Below is a small trained network, with its code and all its weights. Each question gives an input and a class and asks what happens when units are switched off, that is, made to give their printed mean instead of their output.

import numpy as np


def w(rows, s, z=0):
    codes = np.array(rows[::2]) - 128.0
    scale = np.full(codes.shape[1], s)
    scale[-1] = z or s
    return codes * scale


def norm(h):
    return h / np.sqrt((h * h).mean(-1, keepdims=True) + 1e-5)


def f(y):
    return y / 2 * (1 + np.tanh(0.7978845608 * (y + 0.044715 * y**3)))


def log_softmax(a):
    a = a - a.max(-1, keepdims=True)
    return a - np.log(np.exp(a).sum(-1, keepdims=True))


def net(x, mask):
    res = np.array(x, float).reshape(1, 6) / 4 @ E
    u = 0
    for l in range(2):
        y = f(norm(res) @ A[l][:, :-1].T + A[l][:, -1])
        res = res + np.where(mask[u : u + 16], y, B[l][:, -1]) @ B[l][:, :-1]
        u += 16
    return log_softmax(norm(res)[-1] @ U[:, :-1].T + U[:, -1])


A, B = {}, {}
E = w([
[224,130,145,157],'x0',
[136,2,71,101],'x1',
[130,132,126,126],'x2',
[127,127,130,130],'x3',
[154,134,153,34],'x4',
[116,84,211,139],'x5',
],0.0025)
A[0] = w([
[40,162,131,121,40],'0.n0',
[130,84,218,140,158],'0.n1',
[111,84,138,191,30],'0.n2',
[119,89,135,60,228],'0.n3',
[149,169,24,120,245],'0.n4',
[149,125,186,48,134],'0.n5',
[125,135,114,192,234],'0.n6',
[188,123,141,150,106],'0.n7',
[97,76,66,98,94],'0.n8',
[178,88,121,41,71],'0.n9',
[34,135,126,84,151],'0.n10',
[117,176,125,191,106],'0.n11',
[84,102,123,253,232],'0.n12',
[204,150,174,149,115],'0.n13',
[52,110,123,108,193],'0.n14',
[142,196,170,147,93],'0.n15',
],0.0072,0.0011)
B[0] = w([
[228,98,78,196,193],'0.n0',
[130,127,158,51,196],'0.n1',
[75,171,107,106,144],'0.n2',
[195,147,133,105,225],'0.n3',
[116,123,255,55,249],'0.n4',
[110,237,36,96,213],'0.n5',
[152,110,88,55,178],'0.n6',
[200,138,85,188,146],'0.n7',
[154,111,159,162,210],'0.n8',
[111,89,87,102,224],'0.n9',
[235,144,98,158,233],'0.n10',
[95,103,96,81,175],'0.n11',
[139,152,98,33,253],'0.n12',
[156,136,44,149,180],'0.n13',
[225,135,109,135,208],'0.n14',
[111,52,109,160,190],'0.n15',
],0.0039,0.0022)
A[1] = w([
[202,124,107,134,198],'1.n0',
[85,253,110,146,153],'1.n1',
[143,149,91,108,187],'1.n2',
[151,139,176,122,150],'1.n3',
[138,145,131,146,142],'1.n4',
[88,137,94,182,89],'1.n5',
[117,167,151,173,59],'1.n6',
[90,229,142,209,173],'1.n7',
[117,53,159,203,97],'1.n8',
[101,149,155,91,133],'1.n9',
[177,132,150,147,215],'1.n10',
[149,150,166,45,212],'1.n11',
[145,198,147,151,119],'1.n12',
[85,79,112,153,141],'1.n13',
[185,162,111,160,247],'1.n14',
[176,153,88,105,101],'1.n15',
],0.006,0.0012)
B[1] = w([
[107,138,169,178,230],'1.n0',
[121,66,166,64,198],'1.n1',
[115,134,80,158,199],'1.n2',
[68,7,122,143,141],'1.n3',
[172,108,180,149,130],'1.n4',
[150,90,65,136,99],'1.n5',
[136,115,126,37,104],'1.n6',
[173,41,141,63,155],'1.n7',
[108,143,115,69,97],'1.n8',
[73,130,208,160,140],'1.n9',
[113,95,182,166,168],'1.n10',
[34,154,126,177,254],'1.n11',
[161,91,61,116,154],'1.n12',
[183,171,113,2,103],'1.n13',
[116,99,88,183,208],'1.n14',
[86,174,130,131,218],'1.n15',
],0.0044,0.0032)
U = w([
[225,5,111,30,174],'0',
[100,133,91,181,251],'1',
[246,149,67,236,60],'2',
[114,255,68,35,60],'3',
[62,143,203,114,49],'4',
],0.0064,0.0025)

Each question gives the input, the list of numbers given to net, and the class t.
The units are the neurons (one row each of A and B). Each row of codes is followed by its name. A weight is (code - 128) times the scale printed after its matrix; where a second scale follows, it is the last column's (A, B and U).
mask holds one flag per neuron, layer by layer. A switched-off neuron (its flag False) gives its mean, the last column of its row in B, instead of its output. The means were averaged over made-up inputs and are rounded, as every weight is.
A unit's drop is (log p(t) with every unit on - log p(t) with that unit switched off) / (log p(t) with every unit on - log p(t) with every unit switched off).
The circuit of an input: a set's keep is (log p(t) with only the set's units on - log p(t) with every unit switched off) / (log p(t) with every unit on - log p(t) with every unit switched off). Starting from the 12 units with the biggest drops (on a tie, the unit counted first), units are removed one at a time, each time the one whose removal leaves the highest keep (on an exact tie, the one counted first), for as long as the keep stays at least 0.8.
units of the circuit, in order: the units of the circuit, biggest drop first
most important unit: the unit with the biggest drop
k most important neurons: the k neurons with the biggest drops, biggest first
drop of u: that unit's drop, to one decimal
input [0,-6,-1,-3,-8,-1], class 3: units of the circuit, in order : (0.n12, 0.n6)
input [-4,4,5,7,-6,6], class 3: most important unit : 0.n2
input [-8,-5,2,8,2,-2], class 2: units of the circuit, in order : (0.n0, 0.n10)
input [4,4,-3,-4,6,-1], class 3: units of the circuit, in order : (0.n5, 0.n0, 0.n15)
input [5,1,-8,-8,8,6], class 1: units of the circuit, in order : (1.n11, 0.n12, 1.n7, 1.n1)
input [-7,-5,-3,-2,3,4], class 2: units of the circuit, in order : (0.n0, 0.n10)
input [-8,2,3,2,8,-1], class 2: 2 most important neurons : (0.n10, 0.n14)
input [-7,-5,4,-7,-5,-3], class 2: 3 most important neurons : (0.n0, 0.n10, 0.n14)
input [1,4,5,-7,7,7], class 3: 3 most important neurons : (0.n5, 0.n4, 0.n9)
input [-2,-4,-1,6,3,0], class 0: 2 most important neurons : (0.n12, 1.n7)
input [3,-6,5,-4,4,-5], class 0: 4 most important neurons : (0.n12, 1.n7, 1.n1, 0.n1)
input [-7,-7,-1,8,4,7], class 0: 3 most important neurons : (1.n7, 0.n4, 0.n12)
input [-6,-2,0,3,6,-4], class 2: 3 most important neurons : (0.n10, 0.n0, 0.n12)
input [1,-7,3,2,0,7], class 0: most important unit : 0.n4
input [-3,-3,5,7,5,-7], class 4: 2 most important neurons : (0.n4, 0.n12)
input [3,-4,4,3,-2,0], class 0: drop of 0.n3 : 0.7
input [-8,2,-5,7,1,-7], class 2: drop of 0.n10 : 0.5
input [-4,-8,1,-5,-6,5], class 0: drop of 0.n6 : 0.0
input [5,4,-1,6,-3,-8], class 4: drop of 0.n14 : 0.1
input [5,3,-1,-5,4,8], class 4: most important unit : 0.n1
